Here is a tiny trained network, its code and every weight. The questions are about switching its units off for an input and a target symbol, where a switched-off unit gives its printed mean instead of its output.

import numpy as np


def w(rows, s, z=0):
    codes = np.array(rows[::2]) - 128.0
    scale = np.full(codes.shape[1], s)
    scale[-1] = z or s
    return codes * scale


def f(y):
    return np.maximum(y, 0)


def softmax(a):
    e = np.exp(a - a.max(-1, keepdims=True))
    return e / e.sum(-1, keepdims=True)


def log_softmax(a):
    a = a - a.max(-1, keepdims=True)
    return a - np.log(np.exp(a).sum(-1, keepdims=True))


def net(x, mask):
    ids = ['αγθπστ'.index(c) for c in x.split()]
    T = len(ids)
    res = E[ids] + P[:T]
    q, k, v = (res @ M[0].T for M in (Q, K, V))
    z = softmax(np.where(np.tri(T) > 0, q @ k.T / 4**0.5, -1e9)) @ v
    res = res + np.where(mask[0], z, O[0][:, -1]) @ O[0][:, :-1]
    y = f(res @ A[0][:, :-1].T + A[0][:, -1])
    res = res + np.where(mask[1:9], y, B[0][:, -1]) @ B[0][:, :-1]
    return log_softmax(res[-1] @ U[:, :-1].T + U[:, -1])


Q, K, V, O, A, B = {}, {}, {}, {}, {}, {}
E = w([
[94,96,57,102,170,174],'α',
[95,74,47,130,39,167],'γ',
[145,112,69,64,246,113],'θ',
[58,55,157,189,152,85],'π',
[161,100,116,74,76,129],'σ',
[88,67,205,141,86,127],'τ',
],0.013)
P = w([
[67,127,27,78,60,102],'0',
[165,160,207,134,187,168],'1',
[105,211,113,78,110,8],'2',
[95,167,106,115,172,211],'3',
[141,20,114,34,49,114],'4',
[177,165,143,198,146,163],'5',
[113,125,166,141,44,9],'6',
[136,160,166,124,130,173],'7',
[184,28,60,31,132,73],'8',
],0.012)
Q[0] = w([
[40,238,143,162,81,61],'h0',
[164,35,194,161,105,183],'h0',
[97,247,144,132,105,146],'h0',
[135,65,72,101,92,91],'h0',
],0.011)
K[0] = w([
[22,79,100,35,143,144],'h0',
[168,189,171,174,135,141],'h0',
[80,90,138,7,75,48],'h0',
[142,122,130,132,123,192],'h0',
],0.012)
V[0] = w([
[123,82,161,96,149,84],'h0',
[144,97,166,166,2,117],'h0',
[31,97,164,235,176,82],'h0',
[81,180,118,197,106,250],'h0',
],0.009)
O[0] = w([
[194,40,65,207,174,151,124],'h0',
[63,1,175,116,131,95,2],'h0',
[94,166,9,255,149,174,72],'h0',
[5,183,134,87,68,168,148],'h0',
],0.0099,0.0045)
A[0] = w([
[100,90,62,94,165,104,160],'n0',
[96,116,61,187,83,52,88],'n1',
[61,117,80,103,11,194,255],'n2',
[168,185,181,167,145,254,55],'n3',
[82,180,211,229,150,160,195],'n4',
[231,129,134,123,169,127,223],'n5',
[83,149,188,40,137,133,161],'n6',
[119,67,89,93,4,106,69],'n7',
],0.0092,0.0036)
B[0] = w([
[178,105,221,212,146,94,187],'n0',
[201,215,223,201,168,249,157],'n1',
[148,153,67,111,135,86,248],'n2',
[110,33,212,40,254,124,178],'n3',
[116,67,98,86,82,50,160],'n4',
[135,103,95,164,85,191,206],'n5',
[111,208,76,74,125,191,216],'n6',
[85,124,190,162,246,115,213],'n7',
],0.0076,0.011)
U = w([
[37,138,160,127,175,221,65],'α',
[94,224,14,151,71,139,134],'γ',
[214,205,185,204,162,182,22],'θ',
[136,87,137,214,167,42,153],'π',
[255,108,107,148,16,145,255],'σ',
[178,25,174,85,134,13,107],'τ',
],0.0075,0.0041)

Each question gives the input, a string of symbols that net reads in full, and the target symbol t.
The units are the heads (4 rows each of Q, K, V and O) and the neurons (one row each of A and B). Each row of codes is followed by its name. A weight is (code - 128) times the scale printed after its matrix; where a second scale follows, it is the last column's (O, A, B and U).
mask holds one flag per unit, heads first, then neurons. A switched-off unit (its flag False) gives its mean, the last column of its rows in O or B, instead of its output. The means were averaged over made-up inputs and are rounded, as every weight is.
A unit's drop is (log p(t) with every unit on - log p(t) with that unit switched off) / (log p(t) with every unit on - log p(t) with every unit switched off).
The circuit of an input: a set's keep is (log p(t) with only the set's units on - log p(t) with every unit switched off) / (log p(t) with every unit on - log p(t) with every unit switched off). Starting from all 9 units, units are removed one at a time, each time the one whose removal leaves the highest keep (on an exact tie, the one counted first), for as long as the keep stays at least 0.8.
units of the circuit, in order: the units of the circuit, biggest drop first
most important unit: the unit with the biggest drop
top k neurons: the k neurons with the biggest drops, biggest first
input θ α π, target σ: units of the circuit, in order -> [h0; n7; n5]
input α σ θ α α τ π π σ, target π: units of the circuit, in order -> [h0; n7; n0]
input π θ σ, target θ: units of the circuit, in order -> [h0; n1]
input σ π γ, target τ: most important unit -> h0
input α σ θ, target γ: units of the circuit, in order -> [h0; n6; n3]
input α τ α τ σ τ σ, target π: units of the circuit, in order -> [n7; h0]
input τ α θ, target π: units of the circuit, in order -> [h0; n0]
input τ θ π π, target π: units of the circuit, in order -> [n4; h0]
input π π σ θ θ τ π, target σ: units of the circuit, in order -> [h0; n7]
input π γ α α σ, target α: units of the circuit, in order -> [n7; h0]
input τ γ σ γ γ σ θ, target α: units of the circuit, in order -> [h0; n6]
input τ σ π γ π α τ, target α: top 4 neurons -> [n7; n6; n1; n0]
input α θ π π α α α θ γ, target γ: top 2 neurons -> [n2; n3]
input α σ τ α π π α α θ, target θ: units of the circuit, in order -> [h0; n1; n0]
input γ τ π α γ, target π: top 3 neurons -> [n7; n2; n6]
input θ σ θ, target σ: top neuron -> [n5]
input π σ α α π σ θ, target γ: units of the circuit, in order -> [h0; n3]
input σ α θ, target τ: top 2 neurons -> [n1; n0]
input α π σ α α π π π τ, target θ: units of the circuit, in order -> [n1; h0]
input θ θ α γ θ τ, target τ: top 2 neurons -> [n4; n3]
input γ α α θ σ α π τ, target τ: top neuron -> [n4]
input π θ σ σ, target σ: top 2 neurons -> [n7; n5]
input α π τ σ γ γ θ α θ, target α: top 3 neurons -> [n6; n7; n4]
input α γ σ σ π, target α: top 3 neurons -> [n6; n7; n4]
input α α τ, target γ: top 3 neurons -> [n6; n3; n0]
input π α σ γ π, target γ: top 3 neurons -> [n3; n2; n0]
input γ π σ, target α: top neuron -> [n6]
